Each row has a name. Each question is about the rows just above it.

[-39   2  -8   5   5   8   0 -16  76] : Z
[-51  -2  -5  -1  30 -52  -2 -67 115] : R
[-39   2  -8   5   5  44   7  42  43] : B
[-39   2  -8   5   5  34   0 -16  76] : M
Shuffled R with one entry gone: [-67  30  -2 -52  -5  -1  -2 115], missing : [-51]
M without one entry, shuffled: [-16  -8   5  76   5   0   2  34]. Gone: : [-39]
R without one entry, shuffled: [ -2 115 -52  30  -5 -67  -1  -2]. Gone: : [-51]

[-52 -94 -78  84 -72  24  13] -> X
[-64  56 -76  14 -22 -67  71] -> Q
[ 67  21  80  66  78 -35 -52] -> K
[ -6 -58 -33 -10 -93 -26  93] -> F
[-14 -78 -92 -61  38  56 -79] -> N
[ 70 -70  24 -85 -42  71 -52] -> S
[ 31   5 -51  58  12  48  83] -> H
[ 53  -1 -57   2 -14 -69  28] -> W
[ 39 -70 -87 -93  81  26 -31] -> G
[-92 -29  -9  42  12  33   4] -> Y
S without one entry, shuffled: [-70 -52  24  71 -85 -42]. Gone: : [70]
Which entry of G is missing from [ 26 -87  81  39 -70 -93]? : [-31]

[ -18   55  -25 -107    3    4   49  -19    2] -> C
[ 24 114 -20 -56 -70  39  69   3 -45] -> L
[ 24 114 -20 -56 -70  39  69  75 -22] -> E
Which entry of C is missing from [  55  -25  -19 -107    2  -18    4   49]? : [3]
Which entry of C is missing from [ -18   55   49    2  -19    4  -25 -107]? : [3]
C without one entry, shuffled: [ -19   55    4   49 -107    2    3  -25]. Gone: : [-18]
C without one entry, shuffled: [  55   49  -25  -18 -107    2  -19    4]. Gone: : [3]

[  6  -9 -18   7 -10  -4   8 -13] = U
[-14  -9   2   7 -14  -4   8 -13] = V
[-80 -91  64 -87 -27 -10 -79 110] = T
Which entry of V is missing from [ -9  -4   7   2   8 -14 -14]? : [-13]
Which entry of U is missing from [  7 -13   8 -18  -4  -9 -10]? : [6]
Shuffled T with one entry gone: [-91 -80 -27 -87  64 -10 -79], missing : [110]
Which entry of T is missing from [-79 -87 -27 -91 -10  64 110]? : [-80]
T without one entry, shuffled: [-27 -91  64 110 -10 -87 -80]. Gone: : [-79]
Shuffled V with one entry gone: [  7  -4   2  -9 -14 -14   8], missing : [-13]
Which entry of U is missing from [  6 -18   7   8  -4 -10  -9]? : [-13]

[-26  29  26 -44  -1   5  52 -15 -43  -4  23 -46  34  18  17 -33  41 -10
 -26 -27 -57   0  27   6  -4  19  23 -63   7 -20  52  17] = P
[ 15  41  13  -6  21  42 -10  39 -34 -31 -38 -91  59 -10 -73 -49  98  40
  93 -16 -38  28  -3 -41 -44  21 -33 -69 -59 -35  43  -4] = D
[-14   8  -8  44 -17 -21  24 -24  -4 -23  24  82 -27  19  44  25 -52 -34
 -60  26  16  -1   6  29  54 -19  28  43 -25   7 -17  -6] = A
Which entry of D is missing from [ -3 -69 -44 -49  93  -6  39  43 -91  -4  21  13  40  41 -73 -41 -31 -33
  59 -16 -10 -59 -35  21  98  28 -34  15 -10 -38 -38]? : [42]
Shuffled P with one entry gone: [ 19  23 -57  -1 -10  -4  -4 -46   5  41 -63  34 -26 -44  17 -26  18 -15
   0  23 -33  29   7 -43  26 -20  17   6  27  52  52], missing : [-27]
P without one entry, shuffled: [-57 -15 -46  27 -43  18 -26   6 -63   7  19  23  23  34 -44  17  29 -20
 -10   0 -33  -4  26  41  -1  17  -4   5 -26  52  52]. Gone: : [-27]
Which entry of P is missing from [ -1 -33 -57 -46   5   0 -43 -27  52  34  18  23  17  29  -4 -20   6  -4
  41  19  52 -10 -15 -44 -26  27  26 -26  17   7  23]? : [-63]
A without one entry, shuffled: [-25  16  24  82  43  -8  -6 -23  26   8 -34  -1  25  28 -14  29   6 -17
 -60  44   7 -27 -17 -19 -21  -4  24  54 -52  44  19]. Gone: : [-24]
Which entry of P is missing from [ -4  34   6  17 -15  17  52  23  27 -33  -1 -63   7 -27  26 -46   5 -44
 -20  18  52  29 -26 -26  23  -4 -57 -10  19   0  41]? : [-43]
P without one entry, shuffled: [-57   5  17 -10   6  -4  17 -33  -1 -46  41 -20  23  18   7  27  29  52
 -43 -44  34 -27 -26  -4  26  19 -63  23 -26  52 -15]. Gone: : [0]

[ 10  69 -48 -13  54   7  68]  Guset
[  -4  -68   32 -103   40    9   15]  Tele
[  -5  -68   32 -103   40    9   15]  tumo
Shuffled tumo with one entry gone: [-103   40    9   32   -5  -68], missing : [15]
Which entry of Guset is missing from [ 69  10  54 -13 -48   7]? : [68]

[ -59  -34   30   -1 -113 -119   67   51   40   91   78  -17] -> Zal
[ 26  -7 -44 -29  -4  47  -6 -41  14  64 -37 -41] -> kagob
[-34 -59  58  42 -17 -84 -42  -5 -81  47 -95  98] -> bosu
[ 39 -13  17  33 -47 -56   2  26 -89  86  52  30] -> bazog
[ 18  18   2  -3  10  34  22  14 -13 -31  64 -28] -> Dede
[ 11 -11 -23 -46 -92 -17  76  -5  62 120  43 -56] -> vep
[-78 -36  28 -11   5  27  32  10  15 -54  50 -74] -> ran
[ 16  18  30  42  -6 -45   3  61 -60 -35 101  19] -> peri
[ -7  10  -8 -26  24  36  11 -19  54 -45 -25  -7] -> mura
Which entry of kagob is missing from [-44 -41  64 -37  -7 -41  -4  14  -6  26 -29]? : [47]
Which entry of bosu is missing from [-81 -34  98 -42 -95  -5 -17  42 -84 -59  47]? : [58]
bosu without one entry, shuffled: [-34  -5  98  58 -81 -17 -95  42 -42 -59  47]. Gone: : [-84]

[114 -94  27 -15 -34  -2  12  -8] = vasi
[114 -94  27 -15 -34  -2 115  24] = laliz
[119 -27 -40  16 -39 -12   4 -40] = gonor
gonor without one entry, shuffled: [-39 -40 -27  16   4 119 -40]. Gone: : [-12]
gonor without one entry, shuffled: [-27 -12 -40 -40 119  16   4]. Gone: : [-39]
Shuffled laliz with one entry gone: [ 27 -34 -15  -2 -94 115  24], missing : [114]
laliz without one entry, shuffled: [-94 -34 -15 115  24  27 114]. Gone: : [-2]
gonor without one entry, shuffled: [-40  16 -40 -12   4 -27 119]. Gone: : [-39]
Which entry of laliz is missing from [ -2 -15 -34  27  24 115 -94]? : [114]

[-15   0  84   6 -52] : loz
[ -6 -33  26  30  37] : mab
[ 27   9 -87   7  24] : dev
[-20 -17 -28  -8 -20] : dovev
[  9  -7  48 -52  25] : sibop
[-2  6 20 26 50] : kimor
Shuffled loz with one entry gone: [ 84 -52   6   0], missing : [-15]
Which entry of dev is missing from [ 24   7  27 -87]? : [9]

